Below are the code and all the weights of a small trained network. Each question names an input and a target symbol and asks about switching units off, where a switched-off unit gives its printed mean instead of its output.

import numpy as np


def w(rows, s, z=0):
    codes = np.array(rows[::2]) - 128.0
    scale = np.full(codes.shape[1], s)
    scale[-1] = z or s
    return codes * scale


def norm(h):
    return h / np.sqrt((h * h).mean(-1, keepdims=True) + 1e-5)


def softmax(a):
    e = np.exp(a - a.max(-1, keepdims=True))
    return e / e.sum(-1, keepdims=True)


def log_softmax(a):
    a = a - a.max(-1, keepdims=True)
    return a - np.log(np.exp(a).sum(-1, keepdims=True))


def net(x, mask):
    ids = ['ΞΣΩδηπ'.index(c) for c in x.split()]
    T = len(ids)
    res = E[ids] + P[:T]
    u = 0
    for l in range(2):
        r = norm(res)
        for j in range(3):
            rows = slice(3 * j, 3 * j + 3)
            q, k, v = (r @ M[l][rows].T for M in (Q, K, V))
            z = softmax(np.where(np.tri(T) > 0, q @ k.T / 3**0.5, -1e9)) @ v
            o = O[l][rows]
            res = res + np.where(mask[u + j], z, o[:, -1]) @ o[:, :-1]
        u += 3
    return log_softmax(norm(res)[-1] @ U[:, :-1].T + U[:, -1])


Q, K, V, O = {}, {}, {}, {}
E = w([
[197,131,144,108,80],'Ξ',
[119,93,193,143,202],'Σ',
[107,151,79,254,117],'Ω',
[178,125,211,123,100],'δ',
[200,127,171,104,69],'η',
[189,116,38,94,129],'π',
],0.0066)
P = w([
[118,206,149,2,122],'0',
[188,230,124,125,168],'1',
[185,202,117,146,160],'2',
[177,176,120,149,153],'3',
[167,158,119,157,142],'4',
[156,143,119,153,133],'5',
[149,126,119,161,130],'6',
[142,113,119,165,126],'7',
[132,99,121,163,120],'8',
[127,89,124,164,121],'9',
[122,77,118,165,117],'10',
[119,65,116,170,119],'11',
[115,47,106,162,119],'12',
[112,45,106,153,122],'13',
],0.0032)
Q[0] = w([
[47,170,198,115,167],'L0H0',
[174,168,125,106,215],'L0H0',
[82,87,59,115,186],'L0H0',
[125,75,188,181,207],'L0H1',
[17,121,48,106,154],'L0H1',
[136,106,118,165,164],'L0H1',
[154,170,203,124,87],'L0H2',
[201,67,252,27,198],'L0H2',
[137,180,103,204,234],'L0H2',
],0.011)
K[0] = w([
[136,122,227,71,155],'L0H0',
[149,118,99,89,166],'L0H0',
[83,81,91,124,191],'L0H0',
[83,133,162,239,102],'L0H1',
[75,238,75,96,140],'L0H1',
[83,97,112,142,122],'L0H1',
[172,145,144,54,102],'L0H2',
[150,242,141,41,249],'L0H2',
[107,43,85,113,182],'L0H2',
],0.011)
V[0] = w([
[90,192,48,116,58],'L0H0',
[178,100,113,9,68],'L0H0',
[133,54,75,114,140],'L0H0',
[76,164,66,181,82],'L0H1',
[78,239,209,108,170],'L0H1',
[109,87,197,101,77],'L0H1',
[95,138,72,118,153],'L0H2',
[203,55,145,76,154],'L0H2',
[105,31,112,142,126],'L0H2',
],0.012)
O[0] = w([
[143,145,254,53,218,174],'L0H0',
[45,167,190,229,190,207],'L0H0',
[55,226,128,102,121,194],'L0H0',
[59,50,25,84,112,49],'L0H1',
[15,170,232,123,226,6],'L0H1',
[190,104,153,150,232,3],'L0H1',
[109,147,186,158,144,134],'L0H2',
[85,67,133,61,21,172],'L0H2',
[72,147,156,28,141,35],'L0H2',
],0.0072,0.0044)
Q[1] = w([
[171,70,93,148,65],'L1H0',
[29,58,164,109,145],'L1H0',
[104,126,208,165,223],'L1H0',
[142,137,151,101,66],'L1H1',
[106,188,197,165,143],'L1H1',
[103,38,152,160,135],'L1H1',
[99,117,220,104,122],'L1H2',
[125,128,106,156,60],'L1H2',
[210,57,253,100,144],'L1H2',
],0.022)
K[1] = w([
[172,106,96,151,67],'L1H0',
[49,125,107,185,109],'L1H0',
[90,136,197,184,207],'L1H0',
[154,99,128,101,83],'L1H1',
[136,162,213,139,109],'L1H1',
[130,66,144,185,158],'L1H1',
[112,99,168,83,94],'L1H2',
[195,139,101,106,121],'L1H2',
[144,72,252,180,125],'L1H2',
],0.025)
V[1] = w([
[66,134,56,161,168],'L1H0',
[89,10,141,139,108],'L1H0',
[67,140,46,176,18],'L1H0',
[210,55,130,209,105],'L1H1',
[204,106,255,138,56],'L1H1',
[55,80,235,162,152],'L1H1',
[60,2,104,78,61],'L1H2',
[182,62,118,170,163],'L1H2',
[76,131,2,138,187],'L1H2',
],0.0069)
O[1] = w([
[69,171,165,139,184,88],'L1H0',
[146,190,172,83,126,79],'L1H0',
[160,92,165,61,239,164],'L1H0',
[87,196,94,105,57,142],'L1H1',
[81,214,92,3,211,161],'L1H1',
[232,129,42,63,152,88],'L1H1',
[139,253,130,175,92,2],'L1H2',
[77,137,199,90,147,124],'L1H2',
[160,199,123,18,147,108],'L1H2',
],0.0056,0.007)
U = w([
[89,141,255,140,158,254],'Ξ',
[101,113,36,254,82,76],'Σ',
[191,105,50,69,209,129],'Ω',
[138,236,134,61,53,211],'δ',
[66,70,156,75,122,49],'η',
[139,132,151,113,108,6],'π',
],0.006,0.0036)

Each question gives the input, a string of symbols that net reads in full, and the target symbol t.
The units are the heads (3 rows each of Q, K, V and O). Each row of codes is followed by its name. A weight is (code - 128) times the scale printed after its matrix; where a second scale follows, it is the last column's (O and U).
mask holds one flag per head, layer by layer. A switched-off head (its flag False) gives its mean, the last column of its rows in O, instead of its output. The means were averaged over made-up inputs and are rounded, as every weight is.
A unit's drop is (log p(t) with every unit on - log p(t) with that unit switched off) / (log p(t) with every unit on - log p(t) with every unit switched off).
The circuit of an input: a set's keep is (log p(t) with only the set's units on - log p(t) with every unit switched off) / (log p(t) with every unit on - log p(t) with every unit switched off). Starting from all 6 units, units are removed one at a time, each time the one whose removal leaves the highest keep (on an exact tie, the one counted first), for as long as the keep stays at least 0.8.
circuit, biggest first: the units of the circuit, biggest drop first
which heads matter: for each layer, one digit per head in row order, 1 if its drop is at least 0.15 and else 0, layers parted by /
drop when u is switched off: that unit's drop, to one decimal
input Σ δ π, target Ξ: circuit, biggest first : [L0H0]
input π δ π π Σ π Ξ Ξ Σ π, target δ: circuit, biggest first : [L0H2; L1H2; L0H0; L0H1]
input η δ Σ Σ, target Σ: which heads matter : 110 / 111
input Σ π π, target Σ: which heads matter : 110 / 011
input π Ξ Ξ π Σ π π Σ π π Σ, target Ω: which heads matter : 111 / 110
input η Ω π Σ π, target η: which heads matter : 111 / 111
input Σ Σ π Σ π π π Σ δ Σ Ξ π η Ω, target Ω: which heads matter : 001 / 000
input Σ π Ξ, target Ξ: which heads matter : 110 / 000
input π Σ Σ Σ, target Ω: which heads matter : 111 / 110
input δ δ Ξ Σ η η, target Σ: which heads matter : 111 / 111
input π Ω π π π π π Σ π, target η: which heads matter : 111 / 110
input Σ π π Σ π δ Ξ π π π, target δ: drop when L0H1 is switched off : 0.2
input Ξ Σ π, target Ξ: drop when L0H1 is switched off : 0.2
input Σ π π Σ Σ Σ Σ Ξ, target Ξ: circuit, biggest first : [L0H1]
input π Σ π, target Σ: drop when L0H1 is switched off : 1.8
input π η Σ η π π η δ π δ Σ Ξ Σ Σ, target δ: drop when L1H0 is switched off : 0.2
